Moves between objects:
state | l s
q916 | q465 q6
q101 | q453 q453
q877 | q720 q361
q3 | q397 q482
q130 | q482 q938
q438 | q40 q570
q906 | q877 q983
q235 | q391 q16
q938 | q184 q623
q687 | q273 q612
q370 | q453 q235
q42 | q248 q998
q889 | q650 q619
q247 | q304 q273
q248 | q235 q16
q184 | q130 q671
q691 | q407 q612
q447 | q295 q184
q397 | q434 q762
q368 | q247 q687
q361 | q906 q967
q41 | q93 q465
q230 | q93 q196
q295 | q570 q130
q647 | q508 q41
q339 | q883 q370
q391 | q247 q89
q720 | q570 q998
q296 | q691 q878
q253 | q730 q397
q250 | q271 q702
q998 | q619 q877
q304 | q373 q368
q598 | q867 q271
q937 | q370 q248
q76 | q55 q230
q273 | q368 q391
q93 | q647 q821
q878 | q248 q373
q40 | q163 q228
q730 | q623 q253
q482 | q762 q76
q821 | q41 q424
q424 | q76 q317
q867 | q967 q337
q702 | q762 q163
q337 | q163 q671
q16 | q42 q687
q623 | q671 q253
q313 | q6 q647
q316 | q36 q508
q228 | q438 q295
q317 | q230 q969
q114 | q163 q40
q508 | q41 q317
q36 | q101 q623
q75 | q916 q339
q373 | q133 q247
q89 | q89 q889
q453 | q969 q339
q612 | q296 q133
q163 | q114 q867
q271 | q337 q829
q23 | q391 q650
q967 | q983 q598
q671 | q938 q730
q6 | q75 q883
q55 | q482 q424
q969 | q196 q101
q570 | q228 q447
q133 | q878 q296
q465 | q235 q75
q407 | q16 q296
q983 | q361 q867
q434 | q253 q3
q883 | q339 q937
q196 | q317 q453
q619 | q981 q720
q650 | q89 q889
q762 | q101 q55
q981 | q304 q998
q829 | q250 q114

The rows follow the links: the fewer symbols apart two objects are, the more alike their rows tend to be.

Here are some objects, each with a row of numbers. One shown again gets a slightly different row.
q247
[ -14   35   -8   19   10   36   -2   -9   12   10   28  -16   57   -6    7   41  -12    2   52   76   10    8   15  -51   43   23  -28   -8   36   -1   -2  -78  -24    6  -11    5   40  -46  -36  -37   35   96  -32    8   21   56   32   18 -106   10   26  -24   23  -37    4  -51  -75  -66   13   -2   -9  -23  -55  -21]
q691
[  7  36  -1 -50  -5  27 -13 -32 -29  29  41   1  12  50   5  53  24  -9  17  54  -7  21   7 -66  -9  41 -43  18 -10 -15  -4 -50 -28 -29   6  15  91 -22 -33 -43  33  40  -1   1  17  28  89 -26 -57 -21 -25 -70 -62 -39 -24  30 -63  -1  17 -59  58 -27 -74  -1]
q316
[-19 -22   5 -11  42 -65 -22 -14  35 -16  69 -17 -40   9   9 -10 -31  -7 -31  33  44 -30  -1 100  37 -24  99  13 -16 -54 -45   1  -8   1   3 -36   6  54  19 -28  18 -79  16  82  -8 -80  37  50  14  16  -3  43 -13   1  -5  19  -7  -6 -10 -11 -20 -44  13 -61]
q453
[ 53 -62  20 -20 -64 -21  14  59 -15  77 -41 -37 -23  11  28  27  -7 -25 -40 -79 -27   4   2 -12  56  43  37  89 -94  37 -28  62 -12 -32   5 -19  -5  66  48  23  -2 -10  11  26   8  -2 -39 -43  22  18 -16 -39   2  -6   9  17  40   2 -17  45   4  37  13  31]
q434
[ 50 -12 -33 -42  70 -36 -30  52  35 -14 -28   2  33 -21  19 -75 -15  -7 -37  -7  72  29  74 -21 -29  37   9 -16 -37  46  -7 -83 -75  -5 -44  15 -33  11  68 -16  68 -21  24 -26 -20 -35  29 -18   8  42  43  -9   0 -10 -68  -5 -13 -11  52   9  50 -11   7 -39]
q623
[ 44  11 -33 -49  89 -32 -53  33  44 -47 -12  23  37 -19   3 -86 -16  -4 -30  22  76   7  59 -16 -42  -3   3 -42   3  22   4 -82 -62   3 -41  31 -49  -5  60 -18  56 -35  24 -24 -29 -28  41  -2  38  24  40  -8 -13  -3 -54   0 -15   6  35  -5  44 -42   8 -16]
q230
[-26 -54   7  23  -6 -37  16 -12 -10  48  40 -35 -52  28  24  49  -5   4 -24 -24   8  18  -7  84  57   4  92  68 -62 -18 -30  58  17 -13  15 -56  41  65   9  -9  29 -52   9  98  11 -77  -8  19 -16  17 -20  35  -1  -2  33  31  -5 -49  -1  19 -13   3  -7 -52]
q647
[-43  -3  19   0  13 -39 -17 -43  27 -29  87  -8 -45   5   1  18 -30 -12   5  60  12 -57 -35  99  35 -48  78 -10  30 -93 -43  17  24  10  23 -31  17  30 -23 -20 -21 -57  -1  65  -1 -45  40  62  10  -8 -11  44 -19   1  12   0  -1  25 -35 -36 -50 -48  22 -37]
q397
[ 56 -15 -30 -35  66 -34 -26  48  30  -5 -33  10  29 -17  24 -76 -15   6 -38 -12  71  33  76 -18 -24  42  10  -5 -51  47  -8 -76 -68 -10 -42  17 -32  20  69 -17  68 -20  28 -19 -16 -37  24 -24   8  44  33 -10   2 -10 -61   2 -13 -22  48  11  56  -4   4 -37]
q36
[ 53 -44 -16 -51  59 -64 -38  53  38  -5  -3 -20   0  -3  15 -56 -23 -15 -63 -26  59  12  45  33  14  22  64  29 -57  23 -23 -32 -62 -12 -31 -13 -34  57  85 -12  63 -60  33  25 -18 -62  27  -6  33  37  12  -4  -8 -10 -50  18   4  -9  24  19  32 -25  11 -38]
q867
[-43  20  13  41 -36  29  52 -56 -33   4 -18  49 -55 -34   4 -20  13  32  10 -15 -33 -13  -7  20 -86  19 -47 -82  -1   3   9  12  34  -4  34  22  33 -18 -72  34 -64  -7 -13 -87  11  16 -21 -12  13 -17 -23  46   0  24 -34   9  55  59  14 -49   3  78  52 -28]
q916
[  30   -1   46  -57  -29  -30  -22   10   33  -26   28  -12  -17  -13   -4   -2  -56  -53    1   26  -12 -104  -48   27   33  -30   36   -9   22  -70  -50   10   12   -6   25    9  -40   24    5   15  -73  -28    4   -3  -12   39   21   11   64  -13   -9  -22  -21    8  -11  -16   47  105  -81  -18  -44  -37   51   47]
q23
[  -8    3   -2   66    7   19   21   23   40  -19  -15  -21   53  -65   10   -6  -45    8   37   13   19  -15    6    9   63  -10    4  -18   46   17    8  -35    1   31  -35   -4  -61  -22   15   10    0   62  -26    1    4   42  -63   38  -58   33   43   39   90    4   30 -102  -15  -66  -16   66  -59   12   23  -14]
q368
[ -11   36  -13    8   12   40    5   -9    9    7   31  -14   45    7    5   49   -8    2   45   76    7   19    8  -58   33   29  -36   -2   39   -2    4  -75  -31    2  -14    9   51  -49  -34  -40   43   93  -24    6   24   55   52   12 -109    4    6  -34    7  -35   -1  -42  -80  -50   11  -12    6  -28  -67  -18]
q650
[-10  -1 -10  73  11  17  15  28  43 -16 -18 -25  49 -64   6  -8 -42  12  30   7  14 -13   6  13  56 -17   7 -26  45  29   9 -25  -1  33 -29 -12 -69 -19  13  19  -4  57 -27   2   3  28 -75  39 -47  39  48  46  95   6  29 -94  -2 -69 -17  70 -64  16  22 -12]
q228
[-23  24 -15   7   3  25 -13 -14 -39 -40 -36  25  45  63 -54   4  75  25  26 -38 -18  62 -40 -13 -33 -80 -44  23  50   1  79  71  53  32 -17  -5 -28 -30   6  -4  14   3  12  23  -9 -32 -48 -16  36 -54  -5   8 -12  22  72  14 -26 -59  -4  22  27 -43 -39  73]
q273
[   0   33  -10   20   11   35    4   -4   15   10   32  -14   62  -12   13   44  -25    0   54   75   15    4   14  -54   43   26  -27   -6   34   -7   -5  -79  -22    7  -15    9   33  -45  -25  -33   35   99  -29    6   21   60   33   14 -110   10   20  -21   28  -37    5  -65  -74  -58    3    0   -7  -24  -53  -18]
q93
[-44 -10  16  11  19 -37  -7 -41  17 -19  87 -15 -48  16   2  25 -21   1  -2  48  15 -31 -30 109  42 -38  85   3  13 -79 -35  24  28   7  16 -44  29  33 -22 -23  -8 -58   2  79   1 -63  32  56  -6  -6 -17  51  -8   1  20   9 -15  -4 -20 -27 -43 -37   6 -50]
q101
[  46  -65   10  -21  -45  -28    6   53  -13   75  -40  -38  -16   10   27   10   -1   -9  -49  -87  -10   25   18    0   43   47   37   85 -105   50  -22   49  -26  -27   -2  -29   -1   68   59   17   27  -19   15   30    3  -26  -31  -46   14   23   -4  -29    6   -6    3   23   30  -28    4   49   22   34    7    9]
q967
[-46  13   4  55 -18  27  38 -39 -31  11  -3  32 -70 -41   3  -2  11  22 -15  -8 -46 -26   5  -1 -72  21 -37 -79  12  21   2  16  23 -14  43  17  27 -28 -71  39 -69 -19 -30 -77  -2  19 -10  11  21  10 -20  30   6  21 -28  43  64  73  26 -40 -27  86  42 -30]
q438
[-23  23 -12   6  -4  26  -4 -21 -40 -43 -37  20  42  59 -58   2  77  28  33 -42 -21  61 -38  -1 -31 -77 -46  22  49  -1  82  70  54  30 -19  -6 -31 -27  -6   2  13   8  12  19  -2 -24 -44 -24  35 -57 -16   9 -10  21  74  13 -24 -55  -5  17  30 -33 -42  72]
q889
[ -8  -2 -15  75  17  17  18  30  40 -18 -20 -20  42 -61   1  -4 -33  17  29   1   7 -10   4   4  49 -17   1 -21  49  33  13 -18   6  31 -25 -15 -68 -23  14  21  -1  55 -29  -1  -2  27 -76  45 -50  40  45  48  99   7  32 -85  -2 -59  -6  76 -71  19  19 -14]
q295
[-14  22 -27  -9  42   8 -34   1 -17 -57 -26  12  51  61 -61 -15  78  21   8 -34  -2  60 -19 -15 -24 -77 -34  22  68  15  82  43  23  34 -27   1 -49 -37  23  -4  34  -3  21  27 -17 -37 -27  -4  48 -43   0   0 -16   8  57  29 -32 -54  16  25  26 -54 -57  69]

Each walk starts at a row. The symbols on each line, taken left to right, move it on to the next object.
Answer with the object's row; about right is enough.
new walk
[ 43 -10  46 -57 -46 -26 -21  23  31 -13  14 -11 -17 -15   2  -3 -57 -57   2  17 -20 -95 -48   9  27 -17  34   3   8 -61 -52  25  16 -10  25  11 -42  26  22  19 -69 -25   8  -4 -16  49  11   2  66 -11  -3 -25 -20   7 -11 -14  51 114 -80 -13 -35 -24  53  53]
l s s s l	[ 69 -41  39 -51 -77 -15  -3  66  -1  51 -41 -36  -6   3  12  20 -23 -47 -24 -55 -39 -42 -19 -38  49  33  13  66 -57  16 -39  42 -15 -34  15   6 -28  44  43  33 -36   5   8  -1  -4  53 -25 -46  43   5 -11 -65  -2  -7  -2  -2  51  63 -50  32 -10  20  24  67]
l s l l l	[ 65 -31  46 -63 -64 -19 -10  48  13  22 -23 -21 -12 -11  10   6 -40 -55 -16 -27 -29 -72 -31 -23  38   9  15  32 -27 -19 -41  36   0 -24  29  10 -43  34  35  30 -60 -12   8 -14  -8  60  -9 -23  62  -5  -1 -55 -14   1 -10  -5  58  95 -65  13 -25   2  43  75]
new walk
[  -2   10    6   51   -1   26   14   26   45   -8   -1  -23   65  -58   15   11  -49   -4   47   36   15  -12    4  -11   65   -1    0  -12   45   10   -2  -54  -12   29  -26   -6  -36  -26    1    0    8   89  -32   -4   11   59  -37   29  -85   24   45   17   77   -5   19 -110  -27  -65  -23   54  -52    1   -1   -7]
s s s s l	[-23  21 -24  13  27  23 -19  -2 -28 -43 -30  16  44  54 -60   4  74  24   9 -37 -19  58 -28 -27 -24 -78 -44  27  66  13  85  64  41  28 -17   1 -39 -44  13   7  17   3  12  26 -18 -28 -39  -1  42 -35  -4  -3  -8  19  70  32 -24 -48  10  33  10 -40 -51  77]
s s s s	[ 42  11 -27 -47  85 -37 -51  37  50 -51 -17  20  37 -23  -1 -86 -11  -5 -30  14  68   7  59 -15 -46   9   0 -43   4  19   3 -93 -63  11 -42  25 -51  -6  49 -19  51 -19  22 -35 -25 -23  45  -5  28  20  42  -6  -9  -6 -65  -3 -10   9  39  -8  43 -37  12 -22]
new walk
[-29 -47  -7  27  11 -37  11 -15 -13  41  42 -24 -42  27  25  31  -3  12 -22  -7  22  29   3  82  43  -3  84  56 -59 -15 -29  40   9  -5   7 -62  42  59   8 -26  42 -51   9 102   5 -93  -4  21 -23  15  -8  44   1  -6  28  31 -19 -68  14  11  -6  -1  -5 -60]
s s l l s	[ 26 -63   9  -2 -49 -25  19  37 -25  83 -20 -39 -33  25  26  37   1  -9 -40 -78 -19  29   0  15  55  38  53  99 -96  36 -22  71  -3 -26   6 -38  15  70  42  16  20 -24  14  57  10 -34 -40 -24  -4  26 -16 -12   5  -3  16  28  18 -31  -3  47   7  34  -2  -4]
l l s l s s	[ 67 -33  39 -60 -70 -22  -7  53   7  30 -28 -33 -14  -7  11  10 -35 -55 -20 -43 -30 -59 -29 -24  40  16  18  47 -40  -7 -40  44  -4 -26  24   5 -36  39  41  31 -50 -14  11 -12 -12  50 -22 -33  56  -2  -7 -58 -10  -3  -2  -9  62  84 -63  24 -21  10  41  65]
new walk
[ 13  31   3 -52  -7  25 -16 -17 -24  29  37  -5  11  48   6  49  23 -14  16  51 -12  22   6 -75  -6  45 -40  24 -13  -9  -5 -49 -28 -28   9  18  89 -26 -36 -41  28  50  -4  -1  15  37  87 -35 -59 -25 -25 -77 -60 -39 -19  30 -56   7  17 -57  48 -28 -75  10]
l s l s s l	[ -8   0  -1  75  11  18  16  26  46 -20 -16 -22  49 -65   7 -10 -40   9  39   9  16 -10   8  13  57 -19   5 -22  46  22   7 -30   2  31 -28 -14 -66 -19  10  12  -2  62 -29  -1   6  33 -69  39 -52  37  44  46  91   1  27 -97  -1 -70 -13  73 -60  14  23 -13]
l s l s s s	[-44   4 -38  74  39  35  -9  10 -15  -7 -21 -12  -9  -7 -34  25  45  20 -28 -35 -57  24 -14 -54  -7 -29 -39 -15  77  66  53  56  25   4  21   4 -35 -74 -14  49 -18  12 -24  -4 -31  10 -58  59  26  30   4  -7  40  21  62  58  24   2  37  56 -71  44 -34  39]
new walk
[ 27 -38 -31  -6  47 -38 -18  35   3  22 -23 -14  11  21  10 -33  19  20 -44 -47  48  74  52  23   0  27  37  46 -73  49   7 -14 -41  -1 -37 -33  -5  44  60 -26  83 -30  27  37  -2 -89  -6 -22 -18  25  19  12  -2  -9 -22  17 -26 -82  48  34  52  -6 -21 -48]
s l l s l	[ -2 -52 -19   7  20 -37   8  13  -9  52   5 -24 -15  26  18   7  15  21 -41 -47  35  61  32  58  29  27  64  63 -83  33  -5  19 -23  -9 -22 -48  27  66  41 -20  67 -36  18  64  13 -89  -7 -14 -33  25  -3  25   9  -9   5  23 -21 -83  37  32  28   9 -12 -64]
l l s s l	[-13 -52 -12  20  12 -37  14   2 -12  44  17 -29 -27  27  18  21   6  17 -35 -34  21  51  18  63  42  17  76  69 -75  13  -9  32  -3 -12 -16 -49  30  62  30 -17  59 -44  15  86  11 -93  -4   5 -23  23 -17  32   4  -6  21  31 -24 -84  27  28  14   6 -21 -58]
new walk
[  23   -3   45  -45  -27  -37  -17   -2   37  -26   45  -14  -24  -11   -1    5  -55  -47    4   38  -10 -103  -51   40   39  -31   47   -9   27  -84  -57   10   16   -1   26   11  -31   23    6    7  -61  -32    4   14   -9   31   30   28   51  -12   -8  -15  -21    3   -5  -17   34   99  -76  -25  -49  -40   48   30]
s l s s s s	[  58    2   19  -55  -50   25   -6   33  -11   46   -7  -26   11   18    9   60  -14  -48   -3    4  -46  -28  -14 -104   37   50  -35   50  -24   12  -20   -7  -25  -43   24   30   23  -13    8   10  -13   41   -4  -15    5   90   40  -35   -4   -2  -25 -111  -32  -29   -8   19   -2   61  -25   -2    8   -3  -40   65]
s l s s	[-52   2 -31  71  19  25  11  -6 -20  13  -6   1 -59 -27 -14  20  28  15 -47 -23 -59  -8  -2 -43 -33  10 -32 -48  54  60  20  42  14 -13  46  13   1 -57 -41  53 -47 -10 -27 -37 -28  20 -33  54  27  40  -3   4  26  24  13  76  63  59  42  20 -72  78  -6   1]
new walk
[ 17 -64   7  11 -38 -27  20  24 -20  76  -3 -42 -41  25  26  46  -3  -6 -36 -65 -15  25  -3  37  61  31  65  93 -91  25 -22  73   0 -24   4 -46  26  76  36   9  22 -32  10  72  12 -48 -32  -8  -3  18 -23   3   6  -5  27  27  16 -36  -6  46  -1  31  -5 -14]
s s l s	[ 71 -31  38 -62 -74  -8  -9  53   4  39 -33 -30  -4   1   8  25 -28 -56 -17 -39 -40 -48 -29 -57  37  30   0  54 -35   8 -36  32 -10 -33  21  12 -22  28  39  28 -43   8   6 -19  -1  67 -13 -41  38  -1 -12 -77 -15  -5  -8   1  50  81 -53  19  -9  14  22  76]
s l s l	[  16    7  -13   -3  -17   36  -13   37  -17   49  -11  -30   -3    8   -9   65   16  -29  -21   -3  -66  -12   -8 -131   24   41  -51   28   19   58    0   12  -20  -37   36   20   17  -55   -6   27  -15   54  -24  -11  -15   81    8    5  -12   30   -1  -96   -7  -22   15   57   10   51   10   20  -33   31  -60   64]
